[[ 0.012  0.017 -0.074 -0.132 -0.057 -0.014 -0.024 -0.112  0.158 -0.112
  -0.139 -0.145 -0.042]
 [ 0.015 -0.117 -0.024 -0.104  0.082 -0.204 -0.130 -0.245  0.078 -0.099
  -0.023 -0.114 -0.043]
 [ 0.073 -0.157 -0.056 -0.112 -0.084 -0.228 -0.169 -0.112  0.052 -0.079
  -0.127 -0.096 -0.096]
 [-0.002 -0.162 -0.005 -0.139 -0.039 -0.112  0.219 -0.139 -0.002 -0.154
  -0.269 -0.242 -0.003]
 [-0.112 -0.019 -0.037 -0.154  0.004 -0.160 -0.064 -0.295  0.133 -0.121
  -0.054 -0.124  0.002]
 [ 0.023  0.012 -0.112 -0.081 -0.118  0.106 -0.059 -0.167  0.178 -0.112
  -0.159 -0.131 -0.130]
 [-0.137 -0.085 -0.152 -0.225 -0.055 -0.207 -0.086 -0.158  0.100 -0.133
  -0.112 -0.147 -0.112]
 [-0.118 -0.074 -0.105 -0.181 -0.022 -0.137 -0.022 -0.160  0.101 -0.163
  -0.232 -0.177 -0.112]
 [ 0.007 -0.160 -0.075 -0.116 -0.076 -0.179 -0.111 -0.124  0.051 -0.119
  -0.208 -0.130 -0.062]
 [-0.017 -0.086 -0.077 -0.025 -0.037  0.117 -0.098 -0.128  0.130 -0.197
  -0.113 -0.131 -0.117]
 [-0.003  0.063 -0.074 -0.150 -0.037 -0.022 -0.012 -0.268  0.190 -0.169
  -0.102 -0.143 -0.010]
 [-0.019 -0.112 -0.097 -0.150 -0.112 -0.112 -0.043 -0.122  0.093 -0.152
  -0.271 -0.154 -0.025]
 [-0.104 -0.018 -0.146 -0.171 -0.070 -0.022 -0.020 -0.152  0.148 -0.190
  -0.246 -0.112  0.021]
 [ 0.043 -0.092 -0.018 -0.144 -0.004 -0.270 -0.089 -0.254  0.077 -0.081
  -0.087 -0.127 -0.020]]
The entry just left of the smallest entry is -0.064
The smallest entry -> -0.295
The largest entry: 0.219
The entry just right of 0.077: -0.081
What is the entry just right of the largest entry?
A: -0.139
The entry just left of -0.092 is 0.043
What is the entry just left of 0.148?
A: -0.152
What is the entry just right of -0.181?
A: -0.022
What is the entry just left of -0.042?
A: -0.145
What is the entry just right of 0.190?
A: -0.169

array([[ 3.20, -1.10, -2.02,  1.56, -0.12, -6.80],
       [-1.80,  3.71,  2.29, -1.17, -2.84, -0.40],
       [-0.10,  1.68, -0.06, -4.94, -4.34,  3.08],
       [ 0.51, -2.23, -2.85,  1.30, -1.36,  1.44],
       [-1.59, -1.11,  1.73, -0.53, -3.71,  4.94],
       [ 3.57, -0.92, -6.74,  2.85,  0.92, -2.32],
       [-4.83,  3.55,  1.34, -1.10, -0.86,  0.91],
       [ 0.34,  2.85,  1.34,  1.68,  2.38, -0.82],
       [ 1.27, -0.69, -0.21,  1.33,  1.16,  2.08],
       [ 2.06,  3.39,  2.74,  1.58,  0.67, -1.81],
       [ 2.48,  6.56,  5.50, -5.57, -4.76,  4.89],
       [ 0.55, -3.11, -2.62,  5.66,  1.29, -1.78],
       [ 4.90, -2.06, -0.45,  2.50,  2.17, -4.60]])
Indices start at 1.
Report the bottom-right entry.
Answer: -4.60
The entry directly below 0.67 is -4.76
The entry at row 2, column 1 is -1.80
Report the bottom entry of the column that holds the largest entry.
Answer: -2.06
Report the entry in row 3 and column 3.
Answer: -0.06
The entry at row 1, column 3 is -2.02
Report the entry at row 3, column 1.
Answer: -0.10
Report the entry in the top-left corner.
Answer: 3.20
Report the entry directly below -4.76.
Answer: 1.29
Report the entry directly below the smallest entry.
Answer: -0.40
Report the entry directly above -0.82.
Answer: 0.91
Report the entry at row 3, column 2.
Answer: 1.68
The entry just right of 2.38: -0.82
Report the entry at row 1, column 2.
Answer: -1.10
Report the entry at row 2, column 2.
Answer: 3.71
The minimum: -6.80
The entry just left of 2.74 -> 3.39
Report the entry directly above 1.58.
Answer: 1.33
The entry directly below -0.86 is 2.38
The entry just right of the largest entry -> 5.50
Report the entry directly below -6.74.
Answer: 1.34
The entry directly below 3.39 -> 6.56
Report the entry at row 2, column 3.
Answer: 2.29
Report the entry directly below 4.89.
Answer: -1.78
Report the entry directly above -0.45.
Answer: -2.62
The entry just left of 2.38: 1.68
Report the entry just right of -6.74.
Answer: 2.85
The entry just right of -2.06: -0.45
The entry just left of -0.69 -> 1.27

m = [-0.05, 7.22, 0.05, -0.47, -1.54]
The entry just right of 7.22 is 0.05
The smallest entry? -1.54
The median of all entries? -0.05
